What can hang from each mark:
mugo: depape
mozod: beni
didol: beni lutu mozod norap
beni: mugo
depape: biluvef logebag
lako: didol ganav logebag
ganav: kili lako logebag norap
norap: lako lutu
kili: logebag lutu
logebag: depape ludi
gidur: kili mozod norap
ludi: lutu
lutu: didol ganav gidur logebag mozod

Each row was made from one small tree. The marks that hang from a mark follow it in brackets, in alphabetical order. Every link used is in the known rows. Write each row's tree.
Known rows:
lako[didol[beni mozod norap] ganav[logebag]]: -109, -96, -39, 72, -218, 179, -334, 355, 52, -277, 565, 235, -444, -292, 691, -413, 87, -182, 166, -48, -165, -8, 322, 126, -420, -78, 42, -181, -45, -237, -161, -150, 561, -141, 339, -131, 77, 295, -196, 331, 24, 272, -119
ludi[lutu[didol gidur logebag[depape] mozod[beni]]]: 118, 256, 170, 55, 185, 118, 112, -187, -35, 187, -377, -316, 164, 208, -492, 96, 316, 265, -363, 391, 530, -36, -261, -9, 317, 140, -31, -336, -38, 238, 197, 249, -240, 262, -82, -49, 343, -125, 6, -329, 87, -447, 368
ludi[lutu[gidur mozod[beni]]]: 68, 147, 43, -45, 51, 136, 125, 18, -34, 61, -274, -422, 161, 98, -318, 194, 186, 130, -161, 250, 348, 26, 129, -96, 209, 73, -59, -179, -256, 130, 196, 0, -198, 272, -60, 135, 179, -90, 77, -166, 55, -246, 10
didol[beni lutu[ganav[kili lako]]]: -6, -404, -149, 43, 49, -188, 217, 548, -24, -296, 274, 36, -455, -134, 195, -245, -185, 85, 524, -207, -43, -88, -20, 46, -401, 77, -78, -209, -244, -206, -321, -122, 142, 91, 422, 51, -569, 118, 1, 120, 90, 289, -339
kili[logebag[depape[biluvef]] lutu[didol[mozod]]]: 118, -167, 195, -259, -45, -80, -11, -87, 177, 156, -279, 258, 232, 288, 268, -309, -333, -363, -98, 209, -307, 125, 71, 222, -199, 99, 129, 394, 22, -83, -106, 25, -311, -25, 92, -110, 249, 178, 63, -26, -204, 118, -232
lako[didol[mozod] ganav[kili logebag norap]]: 53, 32, -274, 314, -149, 193, -223, 269, -105, -252, 93, -88, -490, -185, 358, -49, 72, -16, 138, 59, 214, -290, -27, -51, -380, -389, -216, 35, 407, -328, -328, 79, 420, -369, 423, -291, 114, 12, -91, 447, 281, -73, 202
logebag[depape[biluvef] ludi[lutu[gidur[norap]]]]: -149, -81, 185, -265, -1, -209, 413, -358, 61, 355, -156, 64, 240, -205, -107, 372, 66, 32, -175, -15, 76, 115, 522, 2, 282, 223, -32, -208, 0, 175, 56, 326, -112, 315, 129, 114, -281, -159, -24, -193, 123, -41, 181
norap[lutu[ganav logebag]]: 18, 48, 58, 143, -60, -189, -98, 185, -172, -13, 36, 172, -107, 81, -260, 109, 6, 58, -145, -10, 115, -132, -74, 37, 131, 33, -69, 44, 152, -96, 269, 24, -30, -114, 73, 90, -69, -15, -16, -82, 35, 40, 36
depape[biluvef logebag[ludi[lutu[mozod]]]]: -176, 80, -126, -366, 69, 59, 127, -260, 47, 71, -201, -93, 62, 0, 24, 128, -125, 77, -228, -107, -121, -44, 57, -285, 67, -175, 269, 158, -269, 332, 68, 6, 35, 49, -401, -4, 157, -129, 183, 68, 30, -96, -177
ludi[lutu[didol mozod]]: 141, 287, 76, -12, 151, 164, 163, -144, -95, 93, -87, -302, 242, 68, -223, 8, 159, 89, -83, 270, 370, 56, -171, -89, 184, 84, 89, -80, -185, 157, -12, 77, -244, 129, -211, -28, 223, 132, 124, -189, 10, -279, 10
depape[biluvef logebag[ludi[lutu]]]: -167, -23, -130, -361, -23, -31, 130, -288, -26, 102, -147, 41, -30, -46, 56, 225, -144, 30, -253, -150, -204, -76, 201, -284, 59, -138, 292, 230, -280, 344, 69, 13, 122, 36, -292, 21, 47, -122, 169, 146, 86, -48, -259
lako[ganav[kili logebag[depape]]]: -34, -114, -146, 140, -23, 33, 60, 115, -176, -104, -38, -38, -107, -57, 100, 169, 46, 110, 220, -79, 46, -22, 162, 39, -111, -117, -152, 91, 422, -58, -313, -12, 89, -52, 310, -51, -187, -177, -56, 262, 141, -150, 122
beni[mugo[depape[logebag]]]: 98, -12, -52, -41, 10, 74, 54, -327, -148, 117, 0, 75, 177, 154, -41, 364, -110, 40, 8, -285, -357, 233, 73, -161, -4, -89, 121, 346, 128, 149, -14, -127, -27, -6, -390, 139, -45, -286, -79, 43, -98, -72, 156
ludi[lutu[ganav[logebag norap] mozod]]: 107, 210, -22, 54, 304, 23, 39, 190, -51, -32, -268, -363, 105, 113, -259, 55, 186, 236, 40, 284, 345, -11, -116, -210, 117, -99, -180, -99, 38, -116, 176, 169, -182, -31, -111, 83, -35, 108, 43, -95, 96, -484, 203
gidur[kili[logebag[depape] lutu] norap]: 104, 52, 65, 162, -101, -304, -351, -19, 105, 105, -92, 681, 181, 64, 103, 8, -92, -298, -59, 33, -524, 320, 124, 204, -18, 40, -154, 423, 43, -204, 293, -3, -324, -122, -133, 25, -115, 236, -40, -274, -412, 313, -85
beni[mugo[depape[biluvef logebag]]]: 47, -24, -125, -219, 8, 43, 144, -351, -95, 153, -83, 68, 169, 174, -1, 403, -185, -24, -83, -346, -344, 179, 146, -252, -29, -174, 250, 399, 41, 204, 14, -106, -131, 14, -430, 139, 20, -315, -50, 33, -73, -119, 81
depape[biluvef logebag[ludi[lutu[didol[mozod] gidur]]]]: -134, 1, -104, -335, -10, 68, 202, -323, 16, 215, -244, -15, -35, -51, 32, 157, -167, 22, -380, -103, -53, -155, 61, -252, 46, -144, 283, 73, -340, 317, 44, 116, 195, 30, -178, -45, 294, -139, 95, 60, 101, -45, -37
lutu[didol[norap] mozod[beni[mugo]]]: 99, 268, 48, 11, 196, 335, 68, -172, 233, 17, 60, -312, 226, 42, -143, -92, 159, 55, -73, 104, 29, -42, -476, 64, 65, -10, 94, -278, -28, 123, 45, -159, -215, 3, -322, -21, 220, -54, 158, -296, -195, -182, 91
lako[didol[beni norap[lutu[ganav[kili] logebag]]]]: 63, -104, 19, 123, -187, 119, -211, 309, -41, -183, 512, 137, -417, -180, 127, -195, 118, -67, 12, -80, 35, -204, 30, 60, -331, 35, -24, -241, -19, -193, 54, 30, 272, -87, 210, -115, -75, 191, -41, 225, 152, 268, -76
mozod[beni[mugo[depape[biluvef logebag]]]]: 34, -36, -180, -154, -47, 12, 34, -295, 90, -44, -112, -94, 24, 188, -37, 387, -100, 34, -97, -252, -298, 21, 77, -163, 38, -155, 171, 243, -12, 255, 26, -258, -216, 32, -278, 150, -71, -399, 98, -40, -100, -156, -143
kili[logebag lutu[didol[beni] mozod]]: 98, -82, 187, -27, 103, 45, -175, 60, 82, -87, -245, 75, 163, 369, 117, -509, -265, -192, 65, 179, -146, 96, -275, 208, -236, 46, 5, 307, -143, -200, 17, -145, -244, -177, -192, -147, 271, 302, 90, 70, -310, 215, -149
didol[lutu[ganav mozod]]: -99, 32, 46, -19, 114, 44, 61, 337, 26, -81, 140, -78, 112, -38, 16, -247, -92, 66, 290, -27, 51, 113, -211, 64, -52, 104, 36, -161, -255, -61, -133, -102, -37, 159, -36, 94, -64, 113, 7, -135, -77, 121, -181
mozod[beni[mugo[depape[biluvef logebag[ludi]]]]]: -69, -46, -114, -165, -2, -12, 82, -370, 135, -33, -109, -107, 44, 113, -14, 352, -89, 87, -66, -275, -303, 6, 73, -146, 115, -121, 132, 156, 54, 305, 10, -204, -112, 6, -280, 165, -164, -455, 102, -40, -85, -95, -44
logebag[depape[biluvef] ludi[lutu]]: -163, -91, 167, -367, 39, -184, 438, -335, 81, 217, -45, -11, 242, -157, 21, 200, 18, 28, 6, 42, -14, 123, 523, 12, 257, 256, 78, -104, 64, 279, -120, 224, -146, 316, 129, 110, -351, -131, 82, -114, 169, -97, -97
gidur[kili[logebag[depape] lutu[ganav[lako] mozod]]]: 16, 115, 112, -35, 199, -102, -335, 148, 196, -18, -297, 227, 346, 284, -10, -354, -108, -168, 93, 145, -189, 233, -136, 77, 48, 4, -165, 351, 176, -135, 158, 23, -422, -104, -79, 43, 130, 149, -62, -235, -320, 23, -14
kili[logebag lutu[ganav]]: 32, -137, 202, -80, 8, -68, -346, 242, -24, 24, -233, 234, 246, 297, 26, -243, -231, -176, -21, 180, -233, 155, -6, 63, -105, 35, -56, 457, 2, -147, 182, -79, -161, -175, -90, 93, 162, 191, 25, 76, -232, 149, -126
mozod[beni[mugo[depape[biluvef]]]]: 26, -50, -111, -152, -34, -39, 148, -231, 82, -21, -78, -121, 73, 146, -53, 367, -61, 2, -7, -177, -189, 56, 187, -96, 103, -59, 124, 156, 59, 207, 9, -224, -311, 85, -151, 212, -168, -364, 85, -122, -67, -140, -136
ganav[kili lako[logebag] norap[lutu[didol gidur]]]: 390, -124, -293, 477, -74, -259, 90, 55, -234, -43, -296, -261, -549, 93, -263, 372, -1, -40, -74, -138, 285, -487, -271, -145, -256, -326, -402, 165, 387, -445, 31, 107, 215, -319, 392, -238, -200, -96, -28, 338, 309, -173, 315
lako[didol[beni lutu] logebag]: -40, -196, -113, 158, -406, -62, -340, 259, -231, -209, 654, 295, -390, -122, 409, -314, -114, -196, 146, -170, -182, 138, 110, 121, -365, 35, 182, 72, -365, -96, -222, -266, 470, -16, 53, -235, -31, 306, -94, 357, 87, 464, -354
didol[lutu[ganav gidur logebag[ludi] mozod]]: -257, 28, 206, 46, 225, 12, 81, 300, -63, 93, -120, -18, 26, -32, -217, -241, 22, 259, 41, 52, 226, 24, -316, 47, 128, 130, -69, -400, -119, 28, 144, 160, 259, 137, -65, 106, 70, -68, -152, -179, 47, 134, 335
didol[beni[mugo[depape[logebag]]] mozod norap[lako]]: 176, -312, -29, -34, -128, -103, 334, 134, 349, -59, 536, 219, -157, -157, 476, -86, -124, -116, 270, -295, -754, 111, 332, 198, -400, 108, 84, -235, -80, -176, 69, -175, 268, 157, 84, 215, -336, 47, -154, -99, -125, 288, -97
gidur[kili[logebag] mozod]: 141, 173, -309, 85, -73, 18, -471, 139, 42, -157, -145, 322, 86, -19, 87, -189, -52, -193, 71, 172, -447, 290, 95, -75, 187, -101, 98, 343, -87, 52, 204, -22, -264, -237, -253, 21, 191, 173, 27, -149, -285, 267, -103
gidur[mozod[beni] norap]: 130, 150, -356, 214, -195, -107, -233, -32, 270, -182, 19, 182, -84, -228, 15, 232, 112, -50, -39, 97, -249, 151, 4, 18, 193, -112, -4, -94, -34, 4, 122, -89, -324, -123, -181, 58, -116, -2, 152, -350, -339, 243, -102
norap[lako[didol ganav] lutu]: 16, 42, 53, 234, -540, -234, -74, -83, 7, -150, 390, 113, -40, -117, 65, 150, 74, -300, -70, -282, 244, -403, 184, 198, 27, 8, -96, 143, 214, -311, 53, -24, 139, -173, 391, -127, -40, 86, -187, 259, 75, 165, -130
didol[lutu[ganav[kili lako logebag[ludi]]]]: -82, -226, -71, 49, 185, -144, 214, 384, -85, -149, -2, -101, -305, -108, 49, -122, -20, 130, 409, -101, 37, -146, -105, -96, -118, -15, -160, -136, 149, -114, -242, 54, 239, -43, 262, 95, -536, -32, -12, 176, 154, 34, -103
lako[didol[lutu] logebag[depape ludi]]: -162, -85, 117, 95, -317, -74, -241, -86, -111, 13, 541, 235, -48, -209, 316, -205, 13, -128, 101, -117, -147, 212, 125, 181, -56, 174, 73, -31, 44, 76, -314, -17, 475, 76, 76, -220, -129, 81, -122, 244, 131, 335, -54
ludi[lutu[didol ganav logebag mozod]]: 78, 406, 121, 64, 315, 157, -47, 62, -128, 123, -168, -212, 223, 162, -434, -99, 269, 326, -259, 404, 556, 33, -524, -170, 288, 17, 61, -231, -55, 229, 211, 248, -213, 35, -320, 1, 404, 84, 39, -376, 22, -434, 389

Which tree is each row?
-43, 150, 108, 56, 142, 174, -97, -42, -8, 311, -38, 137, 193, -105, -336, -6, 99, -17, -267, -79, 215, -114, -283, -48, 188, 82, -15, -214, -207, 0, 303, 231, 51, -26, 29, 77, 365, 104, -190, -242, -28, -44, 385
lutu[didol[norap] ganav gidur[kili]]
244, -144, -142, 64, -52, 128, -284, 254, -251, -144, -83, -119, -350, 58, 29, -70, 35, -98, 79, 104, 104, -174, -12, -215, -241, -215, -173, 297, 336, -171, -177, 34, 46, -236, 196, -202, 32, 30, 91, 462, 167, 16, -97
ganav[kili[logebag] lako[didol]]
59, 209, 59, -14, 245, 148, 81, 66, 1, -17, 12, -283, 212, 59, -222, -160, 100, 223, -1, 189, 470, 43, -312, -79, 104, 80, 34, -275, -302, 90, -12, 93, -271, 81, -125, -5, 168, 176, 74, -267, -31, -245, 153
ludi[lutu[didol[beni] ganav mozod]]
33, -94, 200, -45, -83, 55, 180, -78, 242, 171, -122, 74, 32, 43, 88, -124, -85, -273, -157, 150, -100, -104, -2, 231, -139, 160, 22, -73, -120, -83, 70, -24, 70, 82, 184, 72, 237, 92, -23, -109, -105, 178, -155
kili[lutu[didol[mozod[beni] norap] gidur]]
18, 219, -25, 36, 143, 198, 46, -214, 141, -75, -122, -333, 125, 115, -205, -96, 30, 86, -29, 103, 268, -131, -480, 91, 182, -10, 37, -133, -39, 89, -131, -140, -330, -14, -147, -116, 255, -44, 219, -187, -122, -145, -104
lutu[didol mozod[beni]]
-264, -195, 129, -356, 19, -186, 407, -356, 120, 194, -13, 128, 183, -183, 83, 132, -141, -31, 91, -120, -159, 79, 440, 139, 213, 220, 58, -47, 207, 163, -219, 129, -117, 206, 183, 61, -348, -176, 74, -30, 117, 96, -148
logebag[depape[biluvef] ludi]
-61, 81, 15, 8, -171, 179, -165, 81, 27, -192, 293, -98, -122, -80, 158, -247, 40, -125, 132, 18, 128, -59, -87, 78, -106, 51, 92, -84, -196, -31, -236, -142, 67, 71, 24, -152, 89, 124, 51, 146, 29, 193, -398
lako[didol[lutu[mozod[beni]]]]
-40, 19, 99, -30, 116, 109, -45, 445, 299, -157, 322, -144, 3, -136, 149, -305, 99, 21, 254, -16, -203, 65, -169, 97, -169, 168, 53, -419, -384, -30, 74, -206, 97, 265, -32, 198, -170, 147, 49, -210, -154, 110, -296
didol[lutu[ganav mozod[beni]] norap]
-122, -112, 299, -143, 29, -109, 362, -326, -35, 280, -89, -46, 267, -169, -153, 234, 115, 112, 4, 93, 97, 146, 481, 113, 319, 368, -140, -235, 120, 175, -60, 275, 50, 331, 242, 121, -311, -155, -50, -72, 189, -37, 184
logebag[depape ludi[lutu[gidur]]]
-256, -79, 76, 38, 9, -111, -2, -113, -81, -39, 12, 129, 27, -127, 186, 60, 40, 67, 173, -102, -51, 64, 287, 127, 138, 34, -120, 48, 363, -3, -190, -7, 226, -67, 228, 12, -250, -111, -126, 188, 39, -23, 123
lako[ganav[logebag[depape ludi]]]
-203, 163, 137, 29, 260, 24, 75, 10, -54, 42, -127, 0, 36, 6, -173, -174, 82, 261, 7, 214, 62, 83, -229, 73, 273, 45, -38, -191, 270, 136, 135, 73, 57, -3, -294, 33, 89, -91, 66, -172, 13, 48, 204
lutu[logebag[ludi] mozod]
101, 5, -11, 4, 55, 136, 171, 208, -250, 184, -197, -286, 115, -18, -407, 313, 138, 217, -136, 165, 446, -30, 104, -233, 96, 31, -115, -153, -119, 105, 111, 234, -59, 178, 122, 169, 89, -109, -11, -57, 242, -257, 281
ludi[lutu[ganav[kili] gidur]]
-40, -255, 59, -7, 269, -106, 147, -51, -61, 101, -299, -54, -133, 116, -289, -64, -20, 127, -10, -111, 459, -242, -188, 0, 80, 41, -240, -238, 180, -271, -89, 269, -57, -103, 441, -87, -76, 10, -226, 91, 101, -221, 384
lutu[didol[beni] ganav[lako logebag[depape]] gidur]
-7, 27, -192, 365, -239, -199, -398, 103, -239, -80, 156, 203, -160, -49, 191, 178, -37, -27, -35, -109, -136, 103, 48, 15, -125, -235, -63, 326, 71, -137, 59, -231, 404, -210, 28, -105, 87, 59, -124, 212, 41, 2, 166
lako[ganav[norap] logebag]
63, 208, 57, 17, 163, 259, 14, -125, 262, -47, 51, -297, 93, 7, -83, -164, 147, 18, -34, 99, 62, -101, -399, 105, 65, 59, 67, -286, -117, 67, 16, -148, -171, 66, -174, -42, 207, 63, 189, -208, -157, -112, -123
lutu[didol[norap] mozod[beni]]
142, -73, -116, 277, -309, -303, -46, -84, -62, -16, 184, 113, -200, -72, -13, 176, 2, -162, -19, -56, -8, -267, 37, 93, -54, -96, -150, 187, 248, -368, 99, 53, 215, -204, 178, -180, -102, 178, -72, 287, 231, -13, -56
ganav[norap[lako[didol logebag]]]
-147, -26, -91, 100, -183, 154, -293, 61, -216, -225, 334, 172, -211, -80, 306, -123, 44, -48, 84, -144, 109, -32, 131, 5, -203, -203, 24, 102, 137, -130, -200, -136, 295, -315, 88, -202, 64, 51, -205, 390, 46, 83, 132
lako[didol[beni[mugo]] ganav[logebag]]
